Below is a small trained network, with its code and all its weights. Each question gives an input and a target symbol and asks what happens when units are switched off, that is, made to give their printed mean instead of their output.

import numpy as np


def w(rows, s, z=0):
    codes = np.array(rows[::2]) - 128.0
    scale = np.full(codes.shape[1], s)
    scale[-1] = z or s
    return codes * scale


def norm(h):
    return h / np.sqrt((h * h).mean(-1, keepdims=True) + 1e-5)


def f(y):
    return y / 2 * (1 + np.tanh(0.7978845608 * (y + 0.044715 * y**3)))


def softmax(a):
    e = np.exp(a - a.max(-1, keepdims=True))
    return e / e.sum(-1, keepdims=True)


def log_softmax(a):
    a = a - a.max(-1, keepdims=True)
    return a - np.log(np.exp(a).sum(-1, keepdims=True))


def net(x, mask):
    ids = ['ΠΦΨΩβγεζηξστ'.index(c) for c in x.split()]
    T = len(ids)
    res = E[ids] + P[:T]
    u = 0
    for l in range(2):
        q, k, v = (norm(res) @ M[l].T for M in (Q, K, V))
        z = softmax(np.where(np.tri(T) > 0, q @ k.T / 2**0.5, -1e9)) @ v
        res = res + np.where(mask[u], z, O[l][:, -1]) @ O[l][:, :-1]
        u += 1
        y = f(norm(res) @ A[l][:, :-1].T + A[l][:, -1])
        res = res + np.where(mask[u : u + 4], y, B[l][:, -1]) @ B[l][:, :-1]
        u += 4
    return log_softmax(norm(res)[-1] @ U[:, :-1].T + U[:, -1])


Q, K, V, O, A, B = {}, {}, {}, {}, {}, {}
E = w([
[91,245,56,133],'Π',
[101,55,173,143],'Φ',
[47,164,66,33],'Ψ',
[74,113,129,208],'Ω',
[157,190,106,136],'β',
[164,185,108,52],'γ',
[122,131,181,111],'ε',
[116,53,186,141],'ζ',
[169,161,141,86],'η',
[166,137,127,109],'ξ',
[180,249,206,115],'σ',
[154,79,78,84],'τ',
],0.014)
P = w([
[146,128,58,238],'0',
[137,35,24,230],'1',
[119,68,23,201],'2',
[119,76,27,176],'3',
[125,103,18,154],'4',
[110,138,19,137],'5',
[115,113,6,131],'6',
[115,129,17,104],'7',
[116,132,22,103],'8',
[116,133,17,104],'9',
[121,134,21,98],'10',
[120,147,6,85],'11',
[130,137,28,69],'12',
[120,160,22,65],'13',
],0.0014)
Q[0] = w([
[68,137,65,218],'0.h0',
[115,181,2,247],'0.h0',
],0.007)
K[0] = w([
[94,85,2,228],'0.h0',
[149,108,2,106],'0.h0',
],0.0085)
V[0] = w([
[29,251,247,177],'0.h0',
[183,130,22,224],'0.h0',
],0.0024)
O[0] = w([
[134,84,125,122,255],'0.h0',
[241,63,99,255,154],'0.h0',
],0.0086,0.00093)
A[0] = w([
[139,209,138,204,254],'0.n0',
[120,74,124,146,119],'0.n1',
[113,2,57,43,138],'0.n2',
[77,161,115,60,163],'0.n3',
],0.0077,0.0023)
B[0] = w([
[186,62,83,107,253],'0.n0',
[119,144,179,122,113],'0.n1',
[98,218,89,135,173],'0.n2',
[1,49,158,218,208],'0.n3',
],0.0093,0.0048)
Q[1] = w([
[34,151,208,25],'1.h0',
[166,1,83,246],'1.h0',
],0.0051)
K[1] = w([
[167,183,221,103],'1.h0',
[88,2,51,188],'1.h0',
],0.0081)
V[1] = w([
[165,255,199,140],'1.h0',
[110,121,172,38],'1.h0',
],0.0039)
O[1] = w([
[148,253,109,110,204],'1.h0',
[188,117,136,90,2],'1.h0',
],0.0062,0.00061)
A[1] = w([
[78,170,60,221,145],'1.n0',
[188,164,162,127,2],'1.n1',
[121,134,207,179,75],'1.n2',
[153,254,155,156,72],'1.n3',
],0.0098,0.0041)
B[1] = w([
[103,142,171,76,253],'1.n0',
[29,118,152,141,127],'1.n1',
[173,195,37,174,122],'1.n2',
[158,255,108,75,169],'1.n3',
],0.0081,0.0071)
U = w([
[135,126,137,127,16],'Π',
[146,157,118,218,155],'Φ',
[133,122,127,125,3],'Ψ',
[157,53,193,22,145],'Ω',
[117,99,96,56,13],'β',
[117,114,10,142,87],'γ',
[124,73,144,206,204],'ε',
[224,89,78,133,197],'ζ',
[123,122,104,122,48],'η',
[24,118,232,121,180],'ξ',
[101,161,133,220,69],'σ',
[175,242,158,84,190],'τ',
],0.012,0.004)

Each question gives the input, a string of symbols that net reads in full, and the target symbol t.
The units are the heads (2 rows each of Q, K, V and O) and the neurons (one row each of A and B). Each row of codes is followed by its name. A weight is (code - 128) times the scale printed after its matrix; where a second scale follows, it is the last column's (O, A, B and U).
mask holds one flag per unit, layer by layer, with each layer's heads first. A switched-off unit (its flag False) gives its mean, the last column of its rows in O or B, instead of its output. The means were averaged over made-up inputs and are rounded, as every weight is.
A unit's drop is (log p(t) with every unit on - log p(t) with that unit switched off) / (log p(t) with every unit on - log p(t) with every unit switched off).
The circuit of an input: a set's keep is (log p(t) with only the set's units on - log p(t) with every unit switched off) / (log p(t) with every unit on - log p(t) with every unit switched off). Starting from all 10 units, units are removed one at a time, each time the one whose removal leaves the highest keep (on an exact tie, the one counted first), for as long as the keep stays at least 0.8.
circuit, biggest first: the units of the circuit, biggest drop first
k most important neurons: the k neurons with the biggest drops, biggest first
top k neurons in layer l: the k neurons of layer l with the biggest drops, biggest first
drop of u: that unit's drop, to one decimal
input ε Π Π Π Π η Π Ω Ψ Π τ γ, target ξ: circuit, biggest first : 0.n3; 0.h0; 0.n0
input η Π Π Π β Φ, target σ: top 2 neurons in layer 1 : 1.n2; 1.n3
input η τ Π η Π η η β η, target Ω: top 3 neurons in layer 0 : 0.n2; 0.n3; 0.n0
input β ε τ τ Π τ Π β η η η ξ, target ξ: circuit, biggest first : 0.h0; 0.n3; 0.n0
input τ τ Π η β η ζ, target Φ: 3 most important neurons : 1.n2; 0.n0; 1.n0
input τ η σ ε Φ Π Π η, target ξ: 2 most important neurons : 0.n3; 0.n2
input Π τ ε η η σ Π ε ξ, target ξ: circuit, biggest first : 0.h0; 0.n3
input σ ε η τ Φ Π σ η γ Ψ β Π Π ζ, target τ: most important neuron : 0.n2
input η Π Π Π ζ, target Φ: 3 most important neurons : 1.n2; 0.n0; 0.n3
input Ψ Π Ψ σ Π Π σ Φ, target τ: 2 most important neurons : 0.n2; 0.n0
input Ψ β Π Ψ Π Π Π Π η, target Ω: top 3 neurons in layer 0 : 0.n2; 0.n0; 0.n3
input Π ε Π γ Π τ Π Π τ Ψ ζ η, target ξ: 2 most important neurons : 0.n3; 0.n0
input σ Π ζ, target τ: drop of 0.n0 : 1.0
input η Π η Π ξ, target ζ: top neuron in layer 1 : 1.n0
input Ψ Π ξ γ Φ, target σ: drop of 1.h0 : 0.1
input η η γ Π β η η σ γ τ η ζ Π ξ, target τ: drop of 1.h0 : 0.2
input η σ Π η Π Π σ Π σ Φ Π Π σ τ, target τ: drop of 0.n0 : 0.2
